Below are the code and all the weights of a small trained network. Each question names an input and a target symbol and asks about switching units off, where a switched-off unit gives its printed mean instead of its output.

import numpy as np


def w(rows, s, z=0):
    codes = np.array(rows[::2]) - 128.0
    scale = np.full(codes.shape[1], s)
    scale[-1] = z or s
    return codes * scale


def softmax(a):
    e = np.exp(a - a.max(-1, keepdims=True))
    return e / e.sum(-1, keepdims=True)


def log_softmax(a):
    a = a - a.max(-1, keepdims=True)
    return a - np.log(np.exp(a).sum(-1, keepdims=True))


def net(x, mask):
    ids = ['αβγδεηθλμξψω'.index(c) for c in x.split()]
    T = len(ids)
    res = E[ids] + P[:T]
    u = 0
    for l in range(3):
        r = res
        for j in range(2):
            rows = slice(4 * j, 4 * j + 4)
            q, k, v = (r @ M[l][rows].T for M in (Q, K, V))
            z = softmax(np.where(np.tri(T) > 0, q @ k.T / 4**0.5, -1e9)) @ v
            o = O[l][rows]
            res = res + np.where(mask[u + j], z, o[:, -1]) @ o[:, :-1]
        u += 2
    return log_softmax(res[-1] @ U[:, :-1].T + U[:, -1])


Q, K, V, O = {}, {}, {}, {}
E = w([
[104,102,35,30,117,133,136,101,85,233,172],'α',
[175,143,177,159,127,210,138,120,249,111,211],'β',
[181,28,112,222,154,102,160,66,60,135,183],'γ',
[218,110,193,94,105,165,104,156,140,156,32],'δ',
[122,160,118,111,108,88,132,41,150,50,92],'ε',
[32,118,135,84,78,131,182,143,126,196,173],'η',
[216,134,130,81,148,199,21,150,98,88,92],'θ',
[80,215,57,198,187,184,133,113,146,179,85],'λ',
[146,86,171,170,31,185,30,208,73,111,79],'μ',
[70,68,121,63,203,157,198,198,89,113,112],'ξ',
[187,198,244,134,188,97,56,170,56,168,110],'ψ',
[66,83,116,44,183,86,125,217,254,141,242],'ω',
],0.0058)
P = w([
[203,172,64,134,55,104,204,155,129,89,128],'0',
[148,122,102,105,93,177,176,107,111,125,162],'1',
[127,117,136,110,109,174,148,94,118,124,144],'2',
[103,112,156,119,134,148,126,89,125,134,137],'3',
[80,111,174,125,149,143,92,92,131,134,124],'4',
[59,106,182,122,167,122,62,103,133,156,107],'5',
[46,94,187,118,183,103,33,105,138,168,105],'6',
[32,81,207,122,195,83,4,111,137,179,103],'7',
],0.0046)
Q[0] = w([
[68,143,127,186,161,130,103,4,185,86,109],'0.h0',
[137,148,61,156,40,51,126,64,120,106,104],'0.h0',
[70,167,82,58,140,163,129,177,155,129,129],'0.h0',
[254,161,184,168,146,184,88,104,159,31,107],'0.h0',
[74,113,143,62,106,168,148,108,92,185,158],'0.h1',
[83,147,133,156,68,97,161,128,140,159,164],'0.h1',
[64,104,187,107,125,145,144,160,130,114,122],'0.h1',
[65,120,94,137,191,107,198,76,171,106,155],'0.h1',
],0.034)
K[0] = w([
[66,146,119,142,125,157,130,8,152,35,134],'0.h0',
[102,123,65,90,99,100,171,123,48,73,103],'0.h0',
[69,189,144,88,177,116,88,180,164,140,139],'0.h0',
[196,180,101,137,4,182,166,112,183,118,148],'0.h0',
[64,162,141,150,143,122,49,160,143,106,115],'0.h1',
[108,117,81,136,142,174,80,126,109,118,113],'0.h1',
[126,105,135,117,171,92,76,188,116,138,140],'0.h1',
[99,92,205,123,187,172,107,88,150,161,136],'0.h1',
],0.036)
V[0] = w([
[146,146,114,111,124,108,48,86,126,141,150],'0.h0',
[137,131,122,122,142,141,115,135,99,112,152],'0.h0',
[162,135,97,127,118,142,162,163,112,137,141],'0.h0',
[158,140,151,116,223,151,135,159,108,59,112],'0.h0',
[116,163,165,129,145,125,170,105,119,106,152],'0.h1',
[171,144,64,89,149,110,83,84,142,196,149],'0.h1',
[120,137,90,134,165,144,85,171,97,7,177],'0.h1',
[88,196,131,154,101,107,130,131,84,146,184],'0.h1',
],0.016)
O[0] = w([
[203,95,143,109,81,195,168,59,153,199,124,71],'0.h0',
[130,139,125,115,120,154,160,147,108,116,108,105],'0.h0',
[110,187,112,104,117,89,110,191,89,102,105,120],'0.h0',
[109,86,100,79,255,180,152,191,102,20,76,148],'0.h0',
[125,77,170,111,74,135,147,136,154,149,119,210],'0.h1',
[109,146,148,127,132,247,168,153,93,55,109,102],'0.h1',
[197,189,117,110,20,152,68,16,126,217,211,254],'0.h1',
[186,143,207,114,103,156,218,128,150,191,71,29],'0.h1',
],0.0074,0.00077)
Q[1] = w([
[97,65,89,166,104,129,248,85,127,172,190],'1.h0',
[129,85,130,131,191,157,151,60,171,60,195],'1.h0',
[201,70,68,149,164,176,168,141,157,120,164],'1.h0',
[18,74,78,69,121,149,189,114,150,159,206],'1.h0',
[111,85,109,2,88,32,145,184,99,187,122],'1.h1',
[206,184,198,204,78,67,25,153,82,86,7],'1.h1',
[197,116,90,94,147,44,105,206,147,88,146],'1.h1',
[183,146,180,95,102,168,40,204,99,142,121],'1.h1',
],0.024)
K[1] = w([
[61,113,170,179,187,173,67,81,179,192,90],'1.h0',
[99,31,198,104,130,152,79,107,73,149,157],'1.h0',
[128,84,171,130,135,91,103,68,176,76,99],'1.h0',
[49,77,138,108,194,179,74,127,161,210,128],'1.h0',
[89,138,125,51,93,46,127,212,160,104,191],'1.h1',
[187,252,103,184,55,138,200,142,69,44,83],'1.h1',
[127,124,60,81,131,86,165,138,75,85,145],'1.h1',
[193,198,136,143,107,70,89,133,113,70,84],'1.h1',
],0.026)
V[1] = w([
[174,120,52,122,214,85,227,105,93,155,152],'1.h0',
[152,4,112,210,85,102,144,155,76,129,202],'1.h0',
[122,62,72,74,60,133,192,48,156,72,100],'1.h0',
[97,109,113,66,97,130,147,208,225,161,161],'1.h0',
[80,123,133,102,114,116,65,59,3,147,15],'1.h1',
[89,147,148,155,121,120,197,135,112,175,98],'1.h1',
[176,60,178,93,100,198,103,187,63,155,146],'1.h1',
[111,178,20,194,145,224,149,131,110,157,116],'1.h1',
],0.018)
O[1] = w([
[61,159,112,210,95,199,87,113,184,145,83,101],'1.h0',
[128,162,183,198,108,144,148,126,40,47,162,74],'1.h0',
[193,143,196,138,180,134,83,184,174,91,110,194],'1.h0',
[166,66,120,153,163,119,109,75,57,141,41,253],'1.h0',
[178,248,117,126,150,71,161,112,107,109,51,52],'1.h1',
[144,114,149,189,109,114,184,173,133,184,103,72],'1.h1',
[76,152,159,57,105,205,127,139,73,162,85,66],'1.h1',
[200,105,68,157,187,175,113,162,75,164,152,134],'1.h1',
],0.011,0.0035)
Q[2] = w([
[185,160,159,253,124,111,114,119,179,164,143],'2.h0',
[147,144,45,105,156,132,180,129,76,152,111],'2.h0',
[156,129,127,108,157,174,85,122,101,137,148],'2.h0',
[128,117,113,91,155,117,111,142,131,126,90],'2.h0',
[153,100,167,171,100,145,143,206,150,164,121],'2.h1',
[156,36,166,112,129,153,89,150,134,227,70],'2.h1',
[114,92,51,125,121,121,119,89,143,166,178],'2.h1',
[120,90,94,114,143,94,110,105,159,181,127],'2.h1',
],0.042)
K[2] = w([
[161,12,127,200,217,111,68,118,209,161,189],'2.h0',
[154,157,72,132,134,122,166,228,126,150,128],'2.h0',
[125,160,77,59,146,142,139,111,96,159,96],'2.h0',
[139,138,168,144,137,138,151,117,108,146,94],'2.h0',
[179,106,88,112,130,44,132,106,66,145,162],'2.h1',
[157,18,140,81,73,71,110,153,133,70,254],'2.h1',
[121,90,214,125,110,180,123,151,57,131,161],'2.h1',
[136,111,192,133,129,167,134,106,113,92,144],'2.h1',
],0.035)
V[2] = w([
[118,81,105,147,105,139,114,166,155,108,82],'2.h0',
[88,157,143,135,163,115,119,111,118,135,122],'2.h0',
[123,151,90,114,90,98,136,155,119,140,152],'2.h0',
[129,137,168,136,215,139,161,3,143,144,142],'2.h0',
[117,107,122,123,142,97,120,139,146,108,175],'2.h1',
[110,119,136,134,149,137,140,169,113,127,110],'2.h1',
[167,145,108,116,92,116,119,104,111,148,152],'2.h1',
[150,157,133,124,125,138,111,98,85,137,111],'2.h1',
],0.0069)
O[2] = w([
[100,159,140,125,129,158,107,86,132,90,105,167],'2.h0',
[134,113,115,148,161,138,116,149,111,156,127,88],'2.h0',
[133,147,191,120,129,93,123,168,83,130,145,94],'2.h0',
[198,76,2,162,113,181,182,137,138,119,132,136],'2.h0',
[121,90,111,89,100,197,170,98,134,72,75,252],'2.h1',
[153,132,80,144,112,138,127,139,122,85,139,94],'2.h1',
[105,123,177,148,128,107,77,153,132,154,110,113],'2.h1',
[121,133,143,164,167,102,91,165,134,212,143,64],'2.h1',
],0.0039,0.004)
U = w([
[102,122,169,125,188,173,131,166,125,120,46,29],'α',
[96,56,134,106,122,148,108,118,114,125,170,162],'β',
[116,165,133,186,97,185,134,125,112,110,147,179],'γ',
[15,120,54,114,204,65,141,188,120,50,85,229],'δ',
[195,138,168,115,122,110,108,120,213,104,116,207],'ε',
[120,86,151,159,110,85,175,129,115,132,74,77],'η',
[149,160,108,78,135,155,101,129,121,143,153,70],'θ',
[170,108,66,164,145,148,162,177,132,179,138,154],'λ',
[163,153,127,96,102,79,134,119,71,149,166,142],'μ',
[153,152,109,173,49,110,56,3,152,189,141,35],'ξ',
[90,141,124,78,69,129,170,141,180,183,124,151],'ψ',
[197,128,131,123,108,144,116,59,78,128,78,3],'ω',
],0.0053,0.0032)

Each question gives the input, a string of symbols that net reads in full, and the target symbol t.
The units are the heads (4 rows each of Q, K, V and O). Each row of codes is followed by its name. A weight is (code - 128) times the scale printed after its matrix; where a second scale follows, it is the last column's (O and U).
mask holds one flag per head, layer by layer. A switched-off head (its flag False) gives its mean, the last column of its rows in O, instead of its output. The means were averaged over made-up inputs and are rounded, as every weight is.
A unit's drop is (log p(t) with every unit on - log p(t) with that unit switched off) / (log p(t) with every unit on - log p(t) with every unit switched off).
The circuit of an input: a set's keep is (log p(t) with only the set's units on - log p(t) with every unit switched off) / (log p(t) with every unit on - log p(t) with every unit switched off). Starting from all 6 units, units are removed one at a time, each time the one whose removal leaves the highest keep (on an exact tie, the one counted first), for as long as the keep stays at least 0.8.
circuit, biggest first: the units of the circuit, biggest drop first
unit that matters most: the unit with the biggest drop
heads that matter: for each layer, one digit per head in row order, 1 if its drop is at least 0.15 and else 0, layers parted by /
input δ ε δ, target δ: circuit, biggest first	[0.h1 0.h0]
input δ θ λ ε β, target β: heads that matter	10 / 01 / 00
input β γ δ ψ λ δ, target β: unit that matters most	1.h1
input λ λ λ λ ω γ θ, target λ: heads that matter	00 / 01 / 00
input γ ε γ μ ψ ω η, target β: circuit, biggest first	[1.h1 0.h0]
input δ δ ψ ψ μ λ δ γ, target γ: heads that matter	10 / 10 / 00
input ξ β θ ψ ω ξ, target β: heads that matter	00 / 01 / 00
input α γ ξ θ, target α: circuit, biggest first	[0.h1 1.h1]
input ξ ψ β δ θ ψ μ, target ξ: circuit, biggest first	[1.h0 0.h0 0.h1]
input δ ω θ λ δ ψ, target δ: heads that matter	11 / 00 / 00
input ω β μ, target ω: heads that matter	00 / 11 / 00
input ε μ ω ψ λ θ λ ε, target μ: heads that matter	10 / 10 / 00
input η η β ε, target ε: heads that matter	10 / 10 / 00
input ε μ ε μ, target ε: circuit, biggest first	[1.h0 1.h1]
input δ ξ ψ μ, target δ: unit that matters most	0.h1
input ω ε δ, target ω: heads that matter	11 / 11 / 00
input ε λ η ω β λ ξ, target δ: heads that matter	11 / 01 / 00
input β μ ψ, target β: heads that matter	00 / 01 / 00
input ε ε β β η α θ, target ε: heads that matter	00 / 11 / 00
input μ μ δ ψ, target μ: unit that matters most	1.h0
input θ ψ ψ, target θ: circuit, biggest first	[1.h1 0.h1 1.h0]
input γ δ ψ μ ψ α, target α: circuit, biggest first	[0.h0 1.h0 1.h1]
input ε ψ δ γ, target γ: heads that matter	00 / 10 / 00
input α β ω η ψ, target α: heads that matter	01 / 01 / 00
input δ δ η, target η: heads that matter	11 / 11 / 00
input ψ θ δ δ ξ λ ε ψ, target ψ: circuit, biggest first	[1.h0 1.h1 0.h1]
input η δ β ε, target ε: unit that matters most	0.h0
input μ ξ ξ ψ ψ ψ λ θ, target μ: circuit, biggest first	[1.h0 0.h0]
input ξ γ μ, target ξ: circuit, biggest first	[0.h0 1.h0 0.h1]
input ε ω ε α ε α, target ω: circuit, biggest first	[0.h0 1.h0 1.h1 0.h1]
